Below are the code and all the weights of a small trained network. Each question names an input and a class and asks about switching units off, where a switched-off unit gives its printed mean instead of its output.

import numpy as np


def w(rows, s, z=0):
    codes = np.array(rows[::2]) - 128.0
    scale = np.full(codes.shape[1], s)
    scale[-1] = z or s
    return codes * scale


def f(y):
    return np.maximum(y, 0)


def log_softmax(a):
    a = a - a.max(-1, keepdims=True)
    return a - np.log(np.exp(a).sum(-1, keepdims=True))


def net(x, mask):
    res = np.array(x, float).reshape(1, 3) / 4 @ E
    y = f(res @ A[0][:, :-1].T + A[0][:, -1])
    res = res + np.where(mask, y, B[0][:, -1]) @ B[0][:, :-1]
    return log_softmax(res[-1] @ U[:, :-1].T + U[:, -1])


A, B = {}, {}
E = w([
[205,133,153,175,98,229,184],'x0',
[101,87,102,91,248,209,194],'x1',
[201,53,53,80,51,74,165],'x2',
],0.014)
A[0] = w([
[105,147,249,211,129,159,111,253],'n1',
[67,50,109,101,166,196,171,187],'n2',
[152,112,139,162,141,204,220,92],'n3',
[99,127,138,172,242,109,178,143],'n4',
[198,40,129,177,66,164,131,90],'n5',
[182,150,149,164,87,187,155,113],'n6',
[156,96,66,135,61,149,171,69],'n7',
[135,82,142,119,196,133,217,106],'n8',
[68,228,169,139,229,105,120,134],'n9',
[195,31,109,61,94,108,171,246],'n10',
],0.011,0.0049)
B[0] = w([
[65,108,213,156,126,199,172,251],'n1',
[71,153,87,86,203,94,30,226],'n2',
[31,147,143,226,2,43,55,216],'n3',
[170,151,146,57,157,196,67,213],'n4',
[205,138,85,229,195,74,157,199],'n5',
[157,108,188,168,104,157,230,199],'n6',
[130,58,78,99,184,67,91,189],'n7',
[70,46,101,98,175,82,40,201],'n8',
[149,196,213,112,151,197,84,242],'n9',
[118,39,106,127,189,2,109,248],'n10',
],0.0091,0.017)
U = w([
[72,176,187,139,98,122,67,254],'0',
[111,116,45,110,73,77,103,220],'1',
[148,164,181,150,88,196,198,74],'2',
[206,98,92,143,123,111,185,16],'3',
[117,191,115,71,187,178,102,4],'4',
[106,84,91,4,186,117,172,42],'5',
],0.012,0.0053)

Each question gives the input, the list of numbers given to net, and the class t.
The units are the neurons (one row each of A and B). Each row of codes is followed by its name. A weight is (code - 128) times the scale printed after its matrix; where a second scale follows, it is the last column's (A, B and U).
mask holds one flag per neuron, in row order. A switched-off neuron (its flag False) gives its mean, the last column of its row in B, instead of its output. The means were averaged over made-up inputs and are rounded, as every weight is.
A unit's drop is (log p(t) with every unit on - log p(t) with that unit switched off) / (log p(t) with every unit on - log p(t) with every unit switched off).
The circuit of an input: a set's keep is (log p(t) with only the set's units on - log p(t) with every unit switched off) / (log p(t) with every unit on - log p(t) with every unit switched off). Starting from all 10 units, units are removed one at a time, each time the one whose removal leaves the highest keep (on an exact tie, the one counted first), for as long as the keep stays at least 0.8.
units of the circuit, in order: the units of the circuit, biggest drop first
k most important neurons: the k neurons with the biggest drops, biggest first
drop of u: that unit's drop, to one decimal
input [1,4,1], class 1: units of the circuit, in order	[n9, n3]
input [5,0,7], class 3: units of the circuit, in order	[n5]
input [6,0,-7], class 2: 2 most important neurons	[n6, n1]
input [-6,8,0], class 4: 3 most important neurons	[n9, n4, n10]
input [-6,1,-5], class 4: 2 most important neurons	[n3, n4]
input [-2,1,-8], class 4: 2 most important neurons	[n3, n4]
input [-6,1,-6], class 4: 2 most important neurons	[n3, n4]
input [8,5,1], class 1: 2 most important neurons	[n3, n9]
input [-3,1,3], class 5: 3 most important neurons	[n3, n5, n10]
input [-1,1,-1], class 4: 2 most important neurons	[n3, n10]
input [0,2,-8], class 4: 3 most important neurons	[n4, n3, n9]
input [0,1,2], class 5: 2 most important neurons	[n3, n5]
input [2,-1,-3], class 2: drop of n2	0.2
input [3,-7,2], class 3: drop of n7	0.0
input [3,5,7], class 1: units of the circuit, in order	[n3]
input [8,8,4], class 1: drop of n3	1.2
input [-8,1,2], class 5: 2 most important neurons	[n3, n5]
input [-4,1,1], class 5: 2 most important neurons	[n3, n9]
